Below is a small trained network, with its code and all its weights. Each question gives an input and a target symbol and asks what happens when units are switched off, that is, made to give their printed mean instead of their output.

import numpy as np


def w(rows, s, z=0):
    codes = np.array(rows[::2]) - 128.0
    scale = np.full(codes.shape[1], s)
    scale[-1] = z or s
    return codes * scale


def f(y):
    return np.maximum(y, 0)


def softmax(a):
    e = np.exp(a - a.max(-1, keepdims=True))
    return e / e.sum(-1, keepdims=True)


def log_softmax(a):
    a = a - a.max(-1, keepdims=True)
    return a - np.log(np.exp(a).sum(-1, keepdims=True))


def net(x, mask):
    ids = ['ΓΞβεζθσψ'.index(c) for c in x.split()]
    T = len(ids)
    res = E[ids] + P[:T]
    u = 0
    for l in range(2):
        q, k, v = (res @ M[l].T for M in (Q, K, V))
        z = softmax(np.where(np.tri(T) > 0, q @ k.T / 4**0.5, -1e9)) @ v
        res = res + np.where(mask[u], z, O[l][:, -1]) @ O[l][:, :-1]
        u += 1
        y = f(res @ A[l][:, :-1].T + A[l][:, -1])
        res = res + np.where(mask[u : u + 16], y, B[l][:, -1]) @ B[l][:, :-1]
        u += 16
    return log_softmax(res[-1] @ U[:, :-1].T + U[:, -1])


Q, K, V, O, A, B = {}, {}, {}, {}, {}, {}
E = w([
[136,117,189,131],'Γ',
[126,8,84,54],'Ξ',
[84,171,155,216],'β',
[204,49,129,117],'ε',
[219,27,44,133],'ζ',
[94,84,70,157],'θ',
[128,66,215,32],'σ',
[186,122,220,126],'ψ',
],0.014)
P = w([
[43,2,115,129],'0',
[120,106,114,156],'1',
[81,124,137,170],'2',
[72,139,162,131],'3',
[176,158,91,100],'4',
[190,163,157,79],'5',
],0.0098)
Q[0] = w([
[151,194,67,147],'L0H1',
[183,1,188,220],'L0H1',
[95,17,187,186],'L0H1',
[82,2,174,234],'L0H1',
],0.0084)
K[0] = w([
[169,156,69,143],'L0H1',
[63,46,178,244],'L0H1',
[81,36,181,176],'L0H1',
[99,14,158,186],'L0H1',
],0.011)
V[0] = w([
[53,102,2,112],'L0H1',
[194,142,79,118],'L0H1',
[104,134,158,251],'L0H1',
[35,105,111,149],'L0H1',
],0.0095)
O[0] = w([
[150,191,254,14,156],'L0H1',
[199,74,169,114,3],'L0H1',
[24,137,238,167,129],'L0H1',
[74,195,169,93,242],'L0H1',
],0.0085,0.004)
A[0] = w([
[102,90,55,147,126],'L0N1',
[139,50,127,101,102],'L0N2',
[205,152,137,148,174],'L0N3',
[80,216,71,87,86],'L0N4',
[149,176,55,186,146],'L0N5',
[144,41,113,191,130],'L0N6',
[178,140,163,8,135],'L0N7',
[108,135,115,180,130],'L0N8',
[84,135,74,171,69],'L0N9',
[78,105,64,174,95],'L0N10',
[117,111,138,254,13],'L0N11',
[132,36,169,119,3],'L0N12',
[189,169,202,244,127],'L0N13',
[186,112,138,183,45],'L0N14',
[162,114,89,142,62],'L0N15',
[98,116,102,152,240],'L0N16',
],0.0074,0.0034)
B[0] = w([
[102,173,216,146,169],'L0N1',
[141,144,199,184,179],'L0N2',
[64,112,110,162,161],'L0N3',
[213,142,98,117,153],'L0N4',
[74,69,115,174,157],'L0N5',
[162,226,202,98,181],'L0N6',
[100,158,46,242,253],'L0N7',
[177,75,120,86,158],'L0N8',
[148,137,196,77,152],'L0N9',
[112,104,202,130,167],'L0N10',
[207,173,186,34,167],'L0N11',
[120,184,169,201,152],'L0N12',
[114,93,9,109,189],'L0N13',
[134,138,85,78,137],'L0N14',
[98,94,88,125,138],'L0N15',
[77,74,151,133,192],'L0N16',
],0.011,0.006)
Q[1] = w([
[146,35,136,81],'L1H1',
[81,9,181,254],'L1H1',
[34,155,132,142],'L1H1',
[18,181,177,213],'L1H1',
],0.0066)
K[1] = w([
[108,221,97,160],'L1H1',
[103,111,162,254],'L1H1',
[89,71,171,154],'L1H1',
[96,31,213,177],'L1H1',
],0.008)
V[1] = w([
[76,126,160,15],'L1H1',
[61,131,68,117],'L1H1',
[109,3,114,96],'L1H1',
[93,117,83,137],'L1H1',
],0.013)
O[1] = w([
[154,83,109,237,147],'L1H1',
[174,231,134,155,81],'L1H1',
[191,93,252,116,1],'L1H1',
[162,197,151,124,80],'L1H1',
],0.011,0.0053)
A[1] = w([
[74,153,174,123,75],'L1N1',
[148,151,190,107,189],'L1N2',
[126,134,132,195,106],'L1N3',
[135,140,166,56,30],'L1N4',
[150,144,173,93,57],'L1N5',
[121,95,187,129,83],'L1N6',
[190,143,173,131,168],'L1N7',
[101,167,126,102,3],'L1N8',
[80,138,125,33,125],'L1N9',
[141,142,151,167,187],'L1N10',
[105,145,131,95,220],'L1N11',
[140,125,108,85,91],'L1N12',
[134,141,121,65,59],'L1N13',
[158,105,124,142,238],'L1N14',
[69,83,107,103,168],'L1N15',
[246,103,130,109,131],'L1N16',
],0.011,0.0045)
B[1] = w([
[140,118,82,149,169],'L1N1',
[177,193,168,96,151],'L1N2',
[110,99,139,86,201],'L1N3',
[102,139,108,177,140],'L1N4',
[111,86,110,135,132],'L1N5',
[119,251,114,165,197],'L1N6',
[159,249,159,142,150],'L1N7',
[72,95,127,174,179],'L1N8',
[199,102,131,200,213],'L1N9',
[105,115,123,88,175],'L1N10',
[174,90,118,101,195],'L1N11',
[112,120,151,123,146],'L1N12',
[103,143,134,147,158],'L1N13',
[66,96,124,91,181],'L1N14',
[178,143,199,141,254],'L1N15',
[80,146,102,190,138],'L1N16',
],0.016,0.0099)
U = w([
[75,197,208,164,194],'Γ',
[126,183,136,188,13],'Ξ',
[4,155,145,85,87],'β',
[157,162,164,32,254],'ε',
[176,143,168,136,75],'ζ',
[76,195,112,114,101],'θ',
[118,224,187,26,121],'σ',
[32,140,233,128,81],'ψ',
],0.0046,0.0081)

Each question gives the input, a string of symbols that net reads in full, and the target symbol t.
The units are the heads (4 rows each of Q, K, V and O) and the neurons (one row each of A and B). Each row of codes is followed by its name. A weight is (code - 128) times the scale printed after its matrix; where a second scale follows, it is the last column's (O, A, B and U).
mask holds one flag per unit, layer by layer, with each layer's heads first. A switched-off unit (its flag False) gives its mean, the last column of its rows in O or B, instead of its output. The means were averaged over made-up inputs and are rounded, as every weight is.
A unit's drop is (log p(t) with every unit on - log p(t) with that unit switched off) / (log p(t) with every unit on - log p(t) with every unit switched off).
The circuit of an input: a set's keep is (log p(t) with only the set's units on - log p(t) with every unit switched off) / (log p(t) with every unit on - log p(t) with every unit switched off). Starting from the 12 units with the biggest drops (on a tie, the unit counted first), units are removed one at a time, each time the one whose removal leaves the highest keep (on an exact tie, the one counted first), for as long as the keep stays at least 0.8.
circuit, biggest first: the units of the circuit, biggest drop first
k most important neurons: the k neurons with the biggest drops, biggest first
k most important neurons of layer l: the k neurons of layer l with the biggest drops, biggest first
drop when u is switched off: that unit's drop, to one decimal
input ε ζ ψ, target ε: circuit, biggest first	L1H1, L0H1, L1N8
input θ Ξ ψ Ξ ψ, target θ: circuit, biggest first	L0H1, L1H1, L0N7, L1N15
input σ ψ Ξ, target σ: 3 most important neurons of layer 0	L0N6, L0N1, L0N11
input ζ ε ε Ξ Γ β, target ζ: 3 most important neurons of layer 1	L1N9, L1N11, L1N6
input θ ζ Ξ σ ψ ε, target θ: 2 most important neurons of layer 0	L0N7, L0N16
input σ ψ ψ ψ ψ, target σ: 3 most important neurons	L0N6, L1N2, L1N7
input θ ζ θ ψ Ξ, target θ: 2 most important neurons of layer 1	L1N15, L1N9
input β θ β β Ξ, target β: 3 most important neurons of layer 0	L0N7, L0N11, L0N13
input ψ θ ψ ψ θ, target ψ: most important neuron	L0N11
input ψ θ β ζ, target ψ: 2 most important neurons	L0N11, L0N6
input ε ζ σ, target ζ: 2 most important neurons	L1N9, L0N2
input Ξ ψ β, target Ξ: 2 most important neurons	L0N7, L1N9
input θ ψ σ, target β: 3 most important neurons of layer 1	L1N15, L1N9, L1N3
input ζ ψ Γ σ, target ζ: 2 most important neurons	L1N9, L0N7
input σ Ξ β β, target ε: most important neuron of layer 0	L0N7
input σ ψ σ θ, target σ: 2 most important neurons	L1N2, L0N6
input θ σ β Γ, target β: 2 most important neurons	L1N15, L1N9
input σ ε ψ, target ε: 2 most important neurons of layer 0	L0N13, L0N2
input Ξ ψ σ, target Ξ: 2 most important neurons	L0N7, L1N9
input σ σ ψ Γ Γ Ξ, target σ: most important neuron	L1N2
input σ ε β, target σ: drop when L1N2 is switched off	0.2
input σ σ ε, target σ: drop when L1N8 is switched off	0.1
